Each row has a name. Each piece below is followed by the name of the row it came from. Each question is about the rows just above it.

[162 136 183 115  68 161 111] : L
[153 121 149 131 110 152  97] : Q
[166 117 165 132  73 160 119] : M
[133 119 160 114 117 165  73] : S
[153 121 149 131  98 155 108] : C
[135 183 115  68 161 111 100] : Y
[166 117 165 114  73 160 119] : P
q: [111 100] | Y
q: [117 165 114  73 160 119] | P
[162 136 183 115  68] is in which row? | L
q: [136 183 115  68 161 111] | L
q: [121 149 131 110 152] | Q

[138  72  56  94 139 137 130 135] -> Z
[131 100 159 157 127 121 138 138] -> R
[136 188  94  94 138 151 129 130] -> J
[139 109 145 161 147 133 131 126] -> D
[131 106 151 151 129 123 135 134] -> K
[132 181  98  93 131 146 129 131] -> U
[117  99 161 137 100 107 139 146] -> G
[ 99 138 138  80  67 135 123 157] -> X
[ 94 138 139  88  56  97 141 162] -> F
[ 94 138 139  72  56  97 141 162] -> B
[130 185  97  87 126 144 130 133] -> T
q: [130 185  97  87 126 144 130] | T
q: [131 106 151] | K
Where do [123 135] appear? | K
q: [181  98  93 131 146 129] | U
q: [ 94 138 139  72  56] | B
q: [ 94 138 139  88  56  97 141 162] | F

[131 104 164 117  93 125 130 132 123 157 158 115 133 182 185 153 125 110
 109 141] : E
[182 181 102  98 149 105 111 118 141 131 133 181  99  94 132 146 129 131
 106 153] : W
[135 104 167 113  89 123 129 131 123 161 162 116 131 187 193 157 124 107
 105 143] : A
[130 104 164 117  93 126 130 132 123 157 157 115 133 182 184 152 125 110
 110 140] : V
[ 94 117 124 164 148 152 145 138 130 109 108 108 151 115  85 102 136 147
 165 107] : N
q: [138 130 109] | N
q: [118 141 131 133 181  99  94] | W

[136 143  99 116 116 151  94 128 122 121  90 139 132 106 159 109 134 107
 151  76 134 110 106 138 124  98 143 160  96 111 131 130 125 129 137 126
 164 136 131 141 104 140 164] : lisu
[123 131 121 121 151 128 102 137 120 140 120 140 120 129 131 127 121 120
 136 119 137 138 138 109 144 129 137 113 122 111 158 149 133 156 139 135
 146 127 148 141 117 144 125] : kidov
[123 120 114 137 109 126 136 118 126 137 119 140 120 129 131 133 121 120
 136 119 137 138 138 109 132 129 137 113 122 111 158 149 133 156 139 135
 146 127 148 141 117 144 121] : Morep
[136 112 109 126 118 136 109 126 137 137 132 136 134 139 125 143 118 138
 124 108 133 123 131 121 121 151 128 102 137 120 141 120 120 141 136 146
 126 126 126 136 138 145 124] : migar
[119 149 127 124 101 125  83 132 138 113 146 121  98 127 140 128 136  98
 131 117 127 129 155 136 108 117 128  96 135 128 116 111 111 146 104 129
 130 118 145 140 108 158 110] : gepok
[136 112 109 126 118 136 109 126 137 137 132 136 134 139 125 143 118 138
 124 108 133 123 131 121 121 151 128 102 137 120 141 120 120 107 128 122
 139 135 144 153 119 152 149] : dogos
[128 122 121  90 139 132 106] is in which row? | lisu
[123 120 114 137 109 126 136 118 126 137 119 140 120 129 131 133 121 120
 136 119 137 138 138 109 132 129 137 113 122 111 158 149 133 156 139 135
 146 127 148 141 117 144 121] is in which row? | Morep
[136 112 109 126 118 136 109 126 137 137 132 136 134 139 125 143 118 138
 124 108 133 123 131 121 121 151 128 102 137 120 141 120 120 107 128 122
 139 135 144 153 119 152 149] is in which row? | dogos
Where do [136 112 109 126 118 136 109 126 137 137 132 136 134 139 125 143 118 138
 124 108 133 123 131 121 121 151 128 102 137 120 141 120 120 141 136 146
 126 126 126 136 138 145 124] appear? | migar
Where do [139 132] appear? | lisu
q: [123 131 121 121 151 128 102 137 120 140 120 140 120 129 131 127 121 120
 136 119 137 138 138 109 144 129 137 113 122 111 158 149 133 156 139 135
 146 127 148 141 117 144 125] | kidov
[120 141 120 120 107 128 122] is in which row? | dogos

[127 131 126 133 125 125 129 122 130 125 126 129 127 126 129 122 129 136
 126 127 123 135 123]  zal
[130 124 133 127 126 126 126 130 129 128 127 128 126 128 129 126 128 130
 130 130 127 129 125]  Pasok
[100 120 150 109 126 119  97 130 123 141 115 158 113 148 134 152 127 122
 177  71 109 156  93]  Megu
[151 129 112 143 128 136 150 130 135 114 127 128 126 156 113 152 122 127
 148 177 134  71 154]  pebit
q: [115 158 113 148 134 152 127 122 177  71 109 156] | Megu
[130 127 129 125] is in which row? | Pasok
q: [130 124 133 127 126 126 126 130 129 128 127 128 126 128 129 126 128 130
 130 130 127 129 125] | Pasok

[139 143 133 114] -> bopa
[133 115 133 157] -> Zap
[107 160 110 144] -> Vazaz
The row with [115 133 157] is | Zap
[139 143] is in which row? | bopa
q: [133 114] | bopa
Which row holds [107 160 110]? | Vazaz

[186 162 102 138  91  99] = feris
[158 136 101  92 125 101] = debi
[179 157 102 130  97 100] = kibu
[ 84 110 157 149 145 158] = Tego
[ 85 107 151 133 150 152] = zeze
[ 87  95 135  88 169 140] = masu
[ 89 117 161 166 135 160] = Dulu
[120 131 141 155 121 140] = Duk
[131 136 101  92 125 101] = dosek
[ 87 103 147 122 154 149] = reve
[194 101 101 135 160 166] = Luvus
Which row holds [131 136 101  92 125 101]? | dosek
q: [166 135 160] | Dulu
Which row holds [102 130]? | kibu
q: [186 162 102 138] | feris
q: [158 136 101  92 125 101] | debi
Where do [141 155 121 140] appear? | Duk
q: [131 136 101  92] | dosek

[137 147 150 121 152 107 124 113 132 127 138 120 126 131 135 137 114 111
 136 110 137 150 144 136 117  94 127 150 137 132 110] = voto
[122 142 121 132 140  99 123 122 133 135 128 127 127 124 134 110 136 119
 119 118 103 127 114 139 123 156 113 128 117 113  99] = gopaz
[127 124 137 132 121 111 129 132 120 135 107 112 140 121 128 100 118 136
 119 116 100 120 140 116 121  96 115  60  96 127 145] = Fata
[134 115 123 132 152 107 135 128 147 138 104 128 133 123 134 137 138 110
 108 166 134 112 137 139 130 149 131 124 115 121 150] = foseg
[123 111 134 132 121 132 129 132 120 135 107 112 140 121 128 100 118 136
 119 116 100 120 140 116 121  96 115  60  96 127 145] = Nemip
q: [134 115 123 132 152 107 135 128 147 138 104 128 133 123 134 137 138 110
 108 166 134 112 137 139 130 149 131 124 115 121 150] | foseg
[127 124 134] is in which row? | gopaz
q: [134 132 121 132 129 132 120] | Nemip
q: [138 104] | foseg
Where do [137 138 110 108 166 134 112 137 139] appear? | foseg

[149 117 128 117 102 102 118 151 136 131  99 112 123 124 121 111 121 120
 108 108 145 100] -> nuvo
[105 113 145 124 125 118 108 121 141 132 103 136 137 134 112 123 123 143
 133 119 151  99] -> kan
[124 124 112 109 132 146 109 109 137 122 151 118 123 122 135 153 135 119
 107 145 122 136] -> gidib
[129 135  96 123 132 124 151 111 129 139 117 132 128 145 126 143 119 113
 154 127 117 143] -> nos
[133 104 134 180 183 120 119 169  56 154 142 128  80 166 130 129 183 186
 115  87 101 161] -> ret
[137 122 133 101 119 140 131 116 131 116 163 123 133 139 138 161 141 110
 142 154 122 142] -> Kezu
[126 135  93 121 131 126 147 108 130 138 115 130 128 144 125 143 120 114
 148 127 114 145] -> Debab
[116 112 142 127 121 113 114 144 154 124  99 125 140 131 117 108 113 133
 119 114 147  95] -> fes
[136 136 118 128 142 140 118 107 131 128 158 136 123 113 140 148 123 114
 108 147 138 117] -> tose
[129 135  96 123 132 124 151 111 129 139 117 130  80 128 166 115 114 133
 126 118 148  97] -> bulo
q: [128  80 166 130] | ret
q: [131 116 163 123] | Kezu

[140 145 141 101 118 147 158 168 161 132 150 122 123 133 126 115 161 150
 163 107 108 120 129 125 137 161 124 122 114 147 141 123 108  79 152 147
 156 145 111 148 129 166 112 131 134 101 152 100 136 117 119 153] -> Tet
[129 135 121 154  86 118 126 142 165 114 132 144 111 119 122 154 115 156
 145 125 107 120 108 129 131 163 146 130 129 130 161 122 126 108 129 142
 140 146 111 147 102 165 153 139 126 141 151  76 138  94 149 181] -> meki
[141 109 137 142 118 149 100 132 112 115 115 114  92 149 146 143 151 124
 156 144 126 101 120 145 150 129 148 128 145 122 119  96 152 154 116 118
 104 104 130 114 127 118 117 161 197 126  98 143 137 109 109 152] -> Bor
[134 101 152 100 136 117 119] is in which row? | Tet
Which row holds [107 108 120 129 125]? | Tet

[120 130 139 126 135 113 112 127 125 126 116 115 125 116 155 130 127 166
 127 131 135 132 138 132 129 126 126 125 137 123]  lusov
[138 124 126 146 112 156 116 129 126 107 123 148 129  63 139 126 128  83
 152 131 126 123 129 127 127 125 126 134 136 120]  Daza
[121 108 114 122 105 118 147 131 144 144 136 125 129  92 123 129 129 167
 134 170 128 123 108 129 129 143 128 127 133 135]  Moz
[144 131 141 120 132 135 118 126 130 170 118 126 128 136 126 130 129  79
 133 138 128 129 141 126 132 106 127 125 129 131]  maz
[120 130 139 126 135 113 143 120 130 126 116 123 125 116 155 130 127 166
 127 131 135 132 138 132 129 126 126 125 137 123]  Fogaf
[132 100 131 125 127 128 125 131 129 116 123 133 124 115 142 130 130  86
 103 143 128 125 124 126 124 116 126 131 122 129]  gepa
[112 157 121 132 103 123 120 130 143  80 118 125 132 138 160 129 125 153
  91 133 127 129 113 125 129 100 129 126 123 124]  Sidi
[115 117 131 132 136  87 116 133 122 124 113 123 128 137 141 125 131 126
  95 121 130 132 120 128 130 139 130 128 133 129]  lotas
[132 150 132 130 132 148 125 128 128 136 142 122 127 130 132 131 128 133
 114 126 131 128 136 130 126 143 127 123 133 139]  Vuno
[132 150 132 130 132 148 125 128 128 136 130 122 127 130 132 131 128 133
 114 126 131 128 136 130 126 143 127 123 133 139]  seriz
The row with [132 150 132 130 132 148 125 128 128 136 130 122 127 130 132 131 128 133
 114 126 131 128 136 130 126 143 127 123 133 139] is | seriz
The row with [135 118] is | maz
q: [120 130 143] | Sidi

[ 95 159 125 147] -> Vado
[ 98 142 147 125] -> tifuz
[ 98 143 132 146] -> pefi
[101 136 140 145] -> dezi
[ 93 199 121 148] -> dobe
[102 135 143 145] -> devup
[ 96 155 126 146] -> Puvid
q: [125 147] | Vado
q: [199 121] | dobe
q: [102 135 143] | devup
The row with [147 125] is | tifuz

[133 107  92 150 150 104 130 135 117 101 119 136 145 110 114 125 151 123
 145 126 134 129 104 111 100 141 152 110 131 144 166 140 108 115 202] -> dese
[133  98 117 101 136 130 145 150 150 110 104 135 119  92 127 151 125 177
 102 131 134 127 134 146 109 138 155 147 156 143 138 155 150 142 145] -> reni
[133  98 117 101 136 130 145 150 150 110 104 135 119  92 127 104 124 177
 102  83 127  69 138 110 108 102 106 108 156  94 132 113 111 148 109] -> meb
[126 160 167 134 139 120 144 111 111 132 152 126 150 157 135 112 125 117
 118 111 148 126 133 126 128 137 120 139 113 124 116 134 145 115 133] -> Naz
q: [132 113 111 148 109] | meb
[133  98 117 101 136 130 145 150 150 110 104 135 119  92 127 104 124 177
 102  83 127  69 138 110 108 102 106 108 156  94 132 113 111 148 109] is in which row? | meb
The row with [120 144] is | Naz
q: [132 152 126] | Naz
q: [125 151] | dese

